Below are the code and all the weights of a small trained network. Each question names an input and a class and asks about switching units off, where a switched-off unit gives its printed mean instead of its output.

import numpy as np


def w(rows, s, z=0):
    codes = np.array(rows[::2]) - 128.0
    scale = np.full(codes.shape[1], s)
    scale[-1] = z or s
    return codes * scale


def f(y):
    return y / 2 * (1 + np.tanh(0.7978845608 * (y + 0.044715 * y**3)))


def log_softmax(a):
    a = a - a.max(-1, keepdims=True)
    return a - np.log(np.exp(a).sum(-1, keepdims=True))


def net(x, mask):
    res = np.array(x, float).reshape(1, 8) / 4 @ E
    y = f(res @ A[0][:, :-1].T + A[0][:, -1])
    res = res + np.where(mask, y, B[0][:, -1]) @ B[0][:, :-1]
    return log_softmax(res[-1] @ U[:, :-1].T + U[:, -1])


A, B = {}, {}
E = w([
[121,128,142],'x0',
[128,133,129],'x1',
[2,162,54],'x2',
[119,144,152],'x3',
[125,122,131],'x4',
[127,125,124],'x5',
[91,199,227],'x6',
[132,115,112],'x7',
],0.0086)
A[0] = w([
[67,142,98,2],'n1',
[171,73,174,42],'n2',
[255,32,245,16],'n3',
[118,147,140,214],'n4',
[70,226,248,222],'n5',
[108,104,143,188],'n6',
[31,110,101,8],'n7',
[172,31,49,46],'n8',
],0.0086,0.0053)
B[0] = w([
[5,170,154,131],'n1',
[35,159,157,144],'n2',
[46,176,169,239],'n3',
[194,137,118,172],'n4',
[154,53,106,255],'n5',
[160,133,114,156],'n6',
[76,190,254,149],'n7',
[84,127,162,190],'n8',
],0.0096,0.007)
U = w([
[82,184,189,2],'0',
[148,4,150,147],'1',
[170,80,142,182],'2',
[158,63,143,148],'3',
[189,111,136,166],'4',
],0.013,0.0062)

Each question gives the input, the list of numbers given to net, and the class t.
The units are the neurons (one row each of A and B). Each row of codes is followed by its name. A weight is (code - 128) times the scale printed after its matrix; where a second scale follows, it is the last column's (A, B and U).
mask holds one flag per neuron, in row order. A switched-off neuron (its flag False) gives its mean, the last column of its row in B, instead of its output. The means were averaged over made-up inputs and are rounded, as every weight is.
A unit's drop is (log p(t) with every unit on - log p(t) with that unit switched off) / (log p(t) with every unit on - log p(t) with every unit switched off).
The circuit of an input: a set's keep is (log p(t) with only the set's units on - log p(t) with every unit switched off) / (log p(t) with every unit on - log p(t) with every unit switched off). Starting from all 8 units, units are removed one at a time, each time the one whose removal leaves the highest keep (on an exact tie, the one counted first), for as long as the keep stays at least 0.8.
circuit, biggest first: the units of the circuit, biggest drop first
top k neurons: the k neurons with the biggest drops, biggest first
drop of u: that unit's drop, to one decimal
input [-6,5,6,6,8,-6,5,-2], class 2: top 2 neurons	[n5; n3]
input [-2,0,8,-8,-3,8,-6,-1], class 0: circuit, biggest first	[n7; n5]
input [6,-4,4,-2,8,8,7,6], class 2: circuit, biggest first	[n5]
input [7,-6,-7,-5,-7,4,-1,7], class 0: circuit, biggest first	[n3; n5]
input [7,5,7,-1,-6,-1,-7,-7], class 0: top 3 neurons	[n7; n5; n1]
input [-1,-4,1,-2,1,3,4,2], class 1: circuit, biggest first	[n5; n3]
input [-8,-6,5,-4,-1,0,5,-8], class 4: circuit, biggest first	[n3; n8]
input [-3,2,-6,-1,0,-7,-4,-4], class 0: circuit, biggest first	[n3; n5]
input [3,-2,4,7,1,8,3,1], class 3: top 2 neurons	[n5; n3]
input [2,-6,-3,3,-1,6,7,8], class 1: drop of n5	0.7
input [2,1,-8,-1,4,0,3,-4], class 0: drop of n2	0.1
input [-6,-7,-8,5,-6,-4,5,6], class 0: drop of n6	0.0
